Below is a small trained network, with its code and all its weights. Each question gives an input and a class and asks what happens when units are switched off, that is, made to give their printed mean instead of their output.

import numpy as np


def w(rows, s, z=0):
    codes = np.array(rows[::2]) - 128.0
    scale = np.full(codes.shape[1], s)
    scale[-1] = z or s
    return codes * scale


def norm(h):
    return h / np.sqrt((h * h).mean(-1, keepdims=True) + 1e-5)


def f(y):
    return np.maximum(y, 0)


def log_softmax(a):
    a = a - a.max(-1, keepdims=True)
    return a - np.log(np.exp(a).sum(-1, keepdims=True))


def net(x, mask):
    res = np.array(x, float).reshape(1, 8) / 4 @ E
    u = 0
    for l in range(2):
        y = f(norm(res) @ A[l][:, :-1].T + A[l][:, -1])
        res = res + np.where(mask[u : u + 13], y, B[l][:, -1]) @ B[l][:, :-1]
        u += 13
    return log_softmax(norm(res)[-1] @ U[:, :-1].T + U[:, -1])


A, B = {}, {}
E = w([
[130,121,124,140,131],'x0',
[129,133,134,127,120],'x1',
[175,63,221,106,201],'x2',
[247,112,79,2,74],'x3',
[122,124,132,128,122],'x4',
[98,138,49,64,234],'x5',
[126,130,130,124,120],'x6',
[72,36,90,96,86],'x7',
],0.00057)
A[0] = w([
[15,29,101,109,119,185],'0.n0',
[173,98,233,120,7,52],'0.n1',
[121,132,93,12,81,144],'0.n2',
[72,24,121,77,55,196],'0.n3',
[55,178,23,211,86,154],'0.n4',
[222,173,155,207,205,130],'0.n5',
[126,227,2,144,30,147],'0.n6',
[163,55,133,148,160,21],'0.n7',
[217,141,135,59,132,234],'0.n8',
[71,2,130,100,103,3],'0.n9',
[189,24,209,92,192,102],'0.n10',
[123,136,38,63,210,241],'0.n11',
[175,107,173,110,163,88],'0.n12',
],0.002,0.00067)
B[0] = w([
[200,233,133,134,136,214],'0.n0',
[142,118,79,162,128,198],'0.n1',
[172,139,172,180,185,216],'0.n2',
[141,226,127,164,150,212],'0.n3',
[141,90,206,87,149,233],'0.n4',
[134,215,132,58,75,208],'0.n5',
[66,74,251,28,145,245],'0.n6',
[41,121,133,86,69,143],'0.n7',
[114,126,137,184,181,233],'0.n8',
[135,252,109,100,101,171],'0.n9',
[42,134,180,51,69,214],'0.n10',
[151,116,139,184,59,254],'0.n11',
[68,129,149,122,91,167],'0.n12',
],0.0021,0.0016)
A[1] = w([
[173,142,84,202,164,53],'1.n0',
[156,178,216,136,151,159],'1.n1',
[135,140,98,53,219,237],'1.n2',
[237,106,125,59,58,213],'1.n3',
[63,166,113,93,252,207],'1.n4',
[86,135,147,195,160,120],'1.n5',
[134,167,238,112,125,155],'1.n6',
[152,179,80,184,95,95],'1.n7',
[58,161,152,199,110,250],'1.n8',
[91,92,157,194,45,80],'1.n9',
[144,164,85,163,109,124],'1.n10',
[134,86,182,73,116,116],'1.n11',
[201,163,163,169,160,2],'1.n12',
],0.0023,0.00053)
B[1] = w([
[104,69,91,116,89,134],'1.n0',
[119,103,48,124,131,234],'1.n1',
[117,119,158,208,52,175],'1.n2',
[92,144,179,167,243,190],'1.n3',
[204,86,150,170,23,185],'1.n4',
[185,137,131,47,150,153],'1.n5',
[91,98,7,143,104,252],'1.n6',
[90,83,82,115,135,143],'1.n7',
[191,100,135,60,212,187],'1.n8',
[195,108,103,136,145,151],'1.n9',
[69,108,109,145,105,138],'1.n10',
[79,108,106,148,141,174],'1.n11',
[78,130,82,96,104,158],'1.n12',
],0.0019,0.003)
U = w([
[48,84,217,60,87,162],'0',
[130,117,92,139,135,225],'1',
[122,121,95,136,124,201],'2',
[151,254,114,117,106,78],'3',
[128,113,100,124,130,155],'4',
[176,127,195,150,235,62],'5',
[132,122,110,142,114,71],'6',
[199,87,155,202,54,2],'7',
],0.0061,0.0024)

Each question gives the input, the list of numbers given to net, and the class t.
The units are the neurons (one row each of A and B). Each row of codes is followed by its name. A weight is (code - 128) times the scale printed after its matrix; where a second scale follows, it is the last column's (A, B and U).
mask holds one flag per neuron, layer by layer. A switched-off neuron (its flag False) gives its mean, the last column of its row in B, instead of its output. The means were averaged over made-up inputs and are rounded, as every weight is.
A unit's drop is (log p(t) with every unit on - log p(t) with that unit switched off) / (log p(t) with every unit on - log p(t) with every unit switched off).
The circuit of an input: a set's keep is (log p(t) with only the set's units on - log p(t) with every unit switched off) / (log p(t) with every unit on - log p(t) with every unit switched off). Starting from the 12 units with the biggest drops (on a tie, the unit counted first), units are removed one at a time, each time the one whose removal leaves the highest keep (on an exact tie, the one counted first), for as long as the keep stays at least 0.8.
units of the circuit, in order: the units of the circuit, biggest drop first
top k neurons: the k neurons with the biggest drops, biggest first
k most important neurons of layer l: the k neurons of layer l with the biggest drops, biggest first
drop when u is switched off: that unit's drop, to one decimal
input [6,-5,-1,1,-2,7,6,-6], class 7: units of the circuit, in order	1.n4; 1.n2
input [3,-5,-6,-3,6,-1,5,-6], class 0: units of the circuit, in order	0.n6; 0.n4
input [-7,-3,-8,-6,8,-5,7,-7], class 0: top 3 neurons	0.n6; 0.n4; 0.n0
input [6,6,-5,-2,-2,-4,-5,8], class 3: units of the circuit, in order	0.n0; 0.n3; 0.n9
input [-4,1,-4,-8,5,1,1,3], class 5: top 2 neurons	1.n8; 0.n10
input [-5,-5,-5,5,-5,7,1,4], class 7: 4 most important neurons of layer 1	1.n2; 1.n4; 1.n8; 1.n6
input [-3,-4,-1,7,-1,7,-6,-3], class 5: 3 most important neurons of layer 0	0.n3; 0.n11; 0.n0
input [2,0,0,-8,-3,4,-5,4], class 5: 2 most important neurons of layer 1	1.n8; 1.n6
input [-8,-4,8,2,5,7,0,-5], class 0: most important neuron of layer 0	0.n10
input [1,4,5,-3,7,-6,4,-7], class 3: top 3 neurons	0.n5; 0.n6; 1.n4
input [6,6,0,-8,0,-4,5,5], class 5: 2 most important neurons of layer 1	1.n8; 1.n5
input [0,0,1,-3,-6,1,-4,6], class 3: top 2 neurons	0.n9; 0.n0
input [8,4,-8,1,0,-6,4,4], class 0: top 3 neurons	0.n6; 0.n4; 1.n4
input [-7,2,7,1,-6,-4,4,-4], class 0: top neuron	0.n10
input [-1,6,-7,-7,-7,4,7,-3], class 0: top 4 neurons	0.n6; 0.n4; 1.n4; 1.n3
input [-3,-5,-8,1,6,-8,-4,3], class 0: 4 most important neurons of layer 0	0.n6; 0.n4; 0.n11; 0.n8
input [5,4,-2,-5,1,2,6,8], class 3: drop when 1.n6 is switched off	0.1
input [0,0,-8,-3,8,-2,-1,5], class 0: drop when 1.n6 is switched off	-0.1
input [-7,-4,-7,-3,3,-3,-3,4], class 0: drop when 0.n4 is switched off	0.4
input [-3,-2,-7,4,-2,3,2,-3], class 0: drop when 0.n6 is switched off	1.0
